Below are the code and all the weights of a small trained network. Each question names an input and a class and asks about switching units off, where a switched-off unit gives its printed mean instead of its output.

import numpy as np


def w(rows, s, z=0):
    codes = np.array(rows[::2]) - 128.0
    scale = np.full(codes.shape[1], s)
    scale[-1] = z or s
    return codes * scale


def f(y):
    return y / 2 * (1 + np.tanh(0.7978845608 * (y + 0.044715 * y**3)))


def log_softmax(a):
    a = a - a.max(-1, keepdims=True)
    return a - np.log(np.exp(a).sum(-1, keepdims=True))


def net(x, mask):
    res = np.array(x, float).reshape(1, 8) / 4 @ E
    y = f(res @ A[0][:, :-1].T + A[0][:, -1])
    res = res + np.where(mask, y, B[0][:, -1]) @ B[0][:, :-1]
    return log_softmax(res[-1] @ U[:, :-1].T + U[:, -1])


A, B = {}, {}
E = w([
[182,165,73,134,115,125,153,123,89,127,82,148],'x0',
[91,64,113,65,89,148,111,147,138,74,133,97],'x1',
[157,170,55,135,130,99,118,143,104,99,59,152],'x2',
[137,75,148,165,122,178,158,37,66,88,118,113],'x3',
[57,142,186,187,128,101,207,115,24,110,153,1],'x4',
[124,118,131,192,60,133,131,157,194,219,116,119],'x5',
[177,122,108,135,107,131,143,129,203,167,116,118],'x6',
[229,132,170,92,153,190,182,88,177,208,179,152],'x7',
],0.0063)
A[0] = w([
[54,125,100,149,82,67,68,232,201,138,103,97,131],'neuron 1',
[127,129,205,120,192,172,137,79,116,167,168,145,163],'neuron 2',
[185,163,73,25,154,99,114,149,144,65,107,140,121],'neuron 3',
[123,72,177,77,146,144,122,125,253,160,175,109,77],'neuron 4',
[176,15,97,60,59,212,158,72,124,91,104,118,251],'neuron 5',
[175,170,120,239,118,111,197,103,133,176,105,105,56],'neuron 6',
[152,70,123,201,117,137,75,68,199,133,113,161,161],'neuron 7',
],0.014,0.0032)
B[0] = w([
[129,130,152,124,70,129,98,147,103,133,197,235,244],'neuron 1',
[102,133,129,91,134,138,139,133,93,196,197,151,203],'neuron 2',
[133,146,86,85,219,106,109,128,150,134,99,146,214],'neuron 3',
[178,125,126,134,82,214,128,146,177,115,77,131,253],'neuron 4',
[114,130,103,101,118,254,128,144,86,125,104,137,242],'neuron 5',
[118,103,131,194,130,137,171,115,151,169,190,72,198],'neuron 6',
[116,134,73,157,128,79,107,137,100,75,113,142,212],'neuron 7',
],0.016,0.012)
U = w([
[152,175,117,86,177,94,107,124,155,129,84,132,95],'0',
[176,118,154,160,87,117,130,137,214,138,113,114,2],'1',
[167,140,96,161,155,78,138,111,195,141,105,93,67],'2',
[100,123,200,140,109,53,132,121,107,151,185,132,120],'3',
[43,107,124,141,134,105,107,121,28,2,102,97,246],'4',
[159,102,210,108,89,76,118,95,181,98,49,76,16],'5',
[105,93,178,144,125,157,188,97,117,158,144,27,188],'6',
[171,147,99,101,105,169,99,158,152,161,117,191,122],'7',
],0.0078,0.0052)

Each question gives the input, the list of numbers given to net, and the class t.
The units are the neurons (one row each of A and B). Each row of codes is followed by its name. A weight is (code - 128) times the scale printed after its matrix; where a second scale follows, it is the last column's (A, B and U).
mask holds one flag per neuron, in row order. A switched-off neuron (its flag False) gives its mean, the last column of its row in B, instead of its output. The means were averaged over made-up inputs and are rounded, as every weight is.
A unit's drop is (log p(t) with every unit on - log p(t) with that unit switched off) / (log p(t) with every unit on - log p(t) with every unit switched off).
The circuit of an input: a set's keep is (log p(t) with only the set's units on - log p(t) with every unit switched off) / (log p(t) with every unit on - log p(t) with every unit switched off). Starting from all 7 units, units are removed one at a time, each time the one whose removal leaves the highest keep (on an exact tie, the one counted first), for as long as the keep stays at least 0.8.
circuit, biggest first: the units of the circuit, biggest drop first
top k neurons: the k neurons with the biggest drops, biggest first
drop when u is switched off: that unit's drop, to one decimal
input [7,-1,4,-6,-8,-6,5,4], class 0: circuit, biggest first -> neuron 3
input [0,5,8,1,3,-8,2,3], class 0: circuit, biggest first -> neuron 3; neuron 1
input [-2,-3,5,6,1,6,-1,4], class 6: top 2 neurons -> neuron 6; neuron 1
input [-6,-6,6,-2,-7,-5,5,4], class 0: top 3 neurons -> neuron 3; neuron 1; neuron 5
input [-5,2,8,-1,0,-3,-4,-5], class 0: circuit, biggest first -> neuron 3; neuron 5
input [8,5,5,-7,7,6,-1,-2], class 3: circuit, biggest first -> neuron 4; neuron 5
input [7,1,-7,-6,0,3,0,4], class 1: top 2 neurons -> neuron 5; neuron 1
input [3,-1,6,8,3,-4,-7,7], class 6: circuit, biggest first -> neuron 1; neuron 7
input [-2,-7,1,-4,6,-4,6,0], class 6: top 2 neurons -> neuron 1; neuron 6
input [3,0,3,-4,8,-6,5,2], class 6: top 3 neurons -> neuron 1; neuron 7; neuron 6
input [3,3,3,8,8,0,-7,-1], class 6: top 3 neurons -> neuron 7; neuron 1; neuron 3
input [-4,1,4,3,0,8,7,-6], class 3: top 2 neurons -> neuron 4; neuron 1
input [1,7,0,6,-1,-1,-5,0], class 4: top 2 neurons -> neuron 4; neuron 1
input [-5,-7,-1,7,-7,8,-1,-3], class 4: circuit, biggest first -> neuron 7
input [-2,-6,-5,-3,6,2,6,0], class 6: drop when neuron 6 is switched off -> 0.1
input [-1,-8,2,1,7,5,-8,-1], class 6: drop when neuron 6 is switched off -> 0.1
input [4,0,6,-4,-2,-3,-2,-4], class 0: drop when neuron 6 is switched off -> 0.0
